Below is a small trained network, with its code and all its weights. Each question gives an input and a target symbol and asks what happens when units are switched off, that is, made to give their printed mean instead of their output.

import numpy as np


def w(rows, s, z=0):
    codes = np.array(rows[::2]) - 128.0
    scale = np.full(codes.shape[1], s)
    scale[-1] = z or s
    return codes * scale


def softmax(a):
    e = np.exp(a - a.max(-1, keepdims=True))
    return e / e.sum(-1, keepdims=True)


def log_softmax(a):
    a = a - a.max(-1, keepdims=True)
    return a - np.log(np.exp(a).sum(-1, keepdims=True))


def net(x, mask):
    ids = ['γδεζηθλμξπσφ'.index(c) for c in x.split()]
    T = len(ids)
    res = E[ids] + P[:T]
    u = 0
    for l in range(2):
        r = res
        for j in range(3):
            rows = slice(2 * j, 2 * j + 2)
            q, k, v = (r @ M[l][rows].T for M in (Q, K, V))
            z = softmax(np.where(np.tri(T) > 0, q @ k.T / 2**0.5, -1e9)) @ v
            o = O[l][rows]
            res = res + np.where(mask[u + j], z, o[:, -1]) @ o[:, :-1]
        u += 3
    return log_softmax(res[-1] @ U[:, :-1].T + U[:, -1])


Q, K, V, O = {}, {}, {}, {}
E = w([
[92,124,95,130,248],'γ',
[202,171,169,172,50],'δ',
[127,133,217,128,149],'ε',
[123,96,125,209,72],'ζ',
[142,142,95,38,135],'η',
[167,112,134,72,127],'θ',
[118,94,71,95,125],'λ',
[146,183,132,94,147],'μ',
[52,137,130,54,33],'ξ',
[81,115,205,168,151],'π',
[122,16,158,157,177],'σ',
[111,119,160,133,135],'φ',
],0.016)
P = w([
[149,195,2,171,140],'0',
[110,147,162,155,127],'1',
[85,126,169,152,117],'2',
[76,104,183,155,112],'3',
[73,102,194,152,110],'4',
[65,102,211,155,114],'5',
[61,111,215,126,85],'6',
],0.0089)
Q[0] = w([
[1,212,76,138,140],'0.h1',
[70,35,174,11,182],'0.h1',
[34,133,132,80,76],'0.h2',
[121,72,192,106,240],'0.h2',
[67,77,173,39,96],'0.h3',
[239,163,188,191,29],'0.h3',
],0.0091)
K[0] = w([
[221,152,59,116,214],'0.h1',
[140,36,125,157,212],'0.h1',
[139,118,96,215,83],'0.h2',
[32,88,120,37,74],'0.h2',
[25,84,130,214,159],'0.h3',
[252,88,167,198,96],'0.h3',
],0.011)
V[0] = w([
[114,2,167,199,117],'0.h1',
[223,113,148,143,155],'0.h1',
[93,125,164,111,62],'0.h2',
[58,219,131,185,90],'0.h2',
[110,81,91,203,119],'0.h3',
[119,90,157,69,222],'0.h3',
],0.011)
O[0] = w([
[109,181,113,176,113,134],'0.h1',
[211,129,121,175,72,78],'0.h1',
[86,162,94,100,41,133],'0.h2',
[121,80,248,59,123,255],'0.h2',
[120,35,125,163,139,196],'0.h3',
[88,190,112,147,177,193],'0.h3',
],0.013,0.0035)
Q[1] = w([
[189,130,185,213,254],'1.h1',
[45,114,224,120,163],'1.h1',
[239,184,4,148,173],'1.h2',
[156,154,146,213,147],'1.h2',
[26,93,163,58,125],'1.h3',
[194,88,116,108,207],'1.h3',
],0.0073)
K[1] = w([
[44,173,213,185,174],'1.h1',
[132,155,91,150,182],'1.h1',
[165,206,114,166,255],'1.h2',
[122,162,178,111,147],'1.h2',
[187,115,80,128,116],'1.h3',
[76,156,173,163,116],'1.h3',
],0.0097)
V[1] = w([
[198,102,12,96,106],'1.h1',
[77,147,71,106,244],'1.h1',
[232,67,167,255,106],'1.h2',
[28,131,125,151,140],'1.h2',
[87,95,116,193,117],'1.h3',
[75,40,86,101,100],'1.h3',
],0.0091)
O[1] = w([
[230,111,2,96,101,88],'1.h1',
[38,182,62,78,150,251],'1.h1',
[63,115,158,104,27,157],'1.h2',
[118,62,157,157,175,128],'1.h2',
[73,115,101,197,103,115],'1.h3',
[140,38,20,154,184,148],'1.h3',
],0.0081,0.014)
U = w([
[56,137,116,127,174,129],'γ',
[116,132,148,139,78,162],'δ',
[128,159,199,162,147,136],'ε',
[62,26,126,156,105,83],'ζ',
[131,133,103,86,147,70],'η',
[154,165,98,159,112,201],'θ',
[101,63,68,156,136,145],'λ',
[143,142,178,82,158,87],'μ',
[139,68,151,165,202,75],'ξ',
[78,72,198,160,162,1],'π',
[97,166,100,254,104,198],'σ',
[101,81,157,155,148,147],'φ',
],0.008,0.0091)

Each question gives the input, a string of symbols that net reads in full, and the target symbol t.
The units are the heads (2 rows each of Q, K, V and O). Each row of codes is followed by its name. A weight is (code - 128) times the scale printed after its matrix; where a second scale follows, it is the last column's (O and U).
mask holds one flag per head, layer by layer. A switched-off head (its flag False) gives its mean, the last column of its rows in O, instead of its output. The means were averaged over made-up inputs and are rounded, as every weight is.
A unit's drop is (log p(t) with every unit on - log p(t) with that unit switched off) / (log p(t) with every unit on - log p(t) with every unit switched off).
The circuit of an input: a set's keep is (log p(t) with only the set's units on - log p(t) with every unit switched off) / (log p(t) with every unit on - log p(t) with every unit switched off). Starting from all 6 units, units are removed one at a time, each time the one whose removal leaves the highest keep (on an exact tie, the one counted first), for as long as the keep stays at least 0.8.
units of the circuit, in order: the units of the circuit, biggest drop first
most important unit: the unit with the biggest drop
which heads matter: for each layer, one digit per head in row order, 1 if its drop is at least 0.15 and else 0, layers parted by /
input θ π γ σ γ δ, target δ: which heads matter -> 001 / 010
input φ λ δ, target δ: units of the circuit, in order -> 1.h2, 0.h3
input η ξ γ ε, target η: units of the circuit, in order -> 0.h2, 1.h1, 0.h1, 1.h3
input σ μ θ γ φ ξ, target σ: which heads matter -> 110 / 000
input η γ δ η φ, target δ: units of the circuit, in order -> 1.h2, 0.h3
input η λ μ δ θ, target δ: units of the circuit, in order -> 0.h3, 1.h2
input ξ θ π π μ λ, target ξ: units of the circuit, in order -> 1.h2, 0.h1, 0.h2
input θ μ ε π ξ η, target θ: units of the circuit, in order -> 1.h1, 0.h2, 0.h1
input δ η γ θ, target γ: units of the circuit, in order -> 0.h3, 1.h1
input ξ μ ξ, target ξ: most important unit -> 1.h2
input ξ θ ε φ ε ζ, target ξ: which heads matter -> 100 / 010
input δ π η, target δ: units of the circuit, in order -> 1.h2, 0.h3, 0.h1
input ε μ φ η λ σ θ, target σ: which heads matter -> 110 / 000
input λ ξ ε φ γ γ, target λ: units of the circuit, in order -> 0.h2, 1.h1, 1.h3, 0.h3
input ζ θ λ λ ξ, target ζ: which heads matter -> 001 / 011
input ξ γ γ λ ζ, target ξ: units of the circuit, in order -> 1.h2, 0.h1
input η δ ε δ θ, target δ: units of the circuit, in order -> 1.h2, 0.h3, 0.h1
input μ ξ γ, target μ: which heads matter -> 011 / 001
input ζ μ δ σ δ ζ ζ, target ζ: units of the circuit, in order -> 0.h3, 1.h2
input μ π ξ ζ γ η, target μ: which heads matter -> 110 / 101
input γ σ η λ, target σ: which heads matter -> 110 / 001
input ζ φ θ φ φ γ ξ, target ζ: units of the circuit, in order -> 0.h3, 1.h2, 1.h3
input γ ε η ε ξ, target γ: which heads matter -> 011 / 100
input ξ η σ ζ ξ ξ π, target ξ: which heads matter -> 100 / 111
input η θ π ξ θ μ η, target η: units of the circuit, in order -> 1.h1, 0.h2, 0.h1, 1.h3
input δ ξ δ γ ε δ φ, target δ: which heads matter -> 011 / 110
input λ δ θ ξ γ π, target λ: most important unit -> 0.h2
input σ ζ λ, target ζ: which heads matter -> 001 / 010
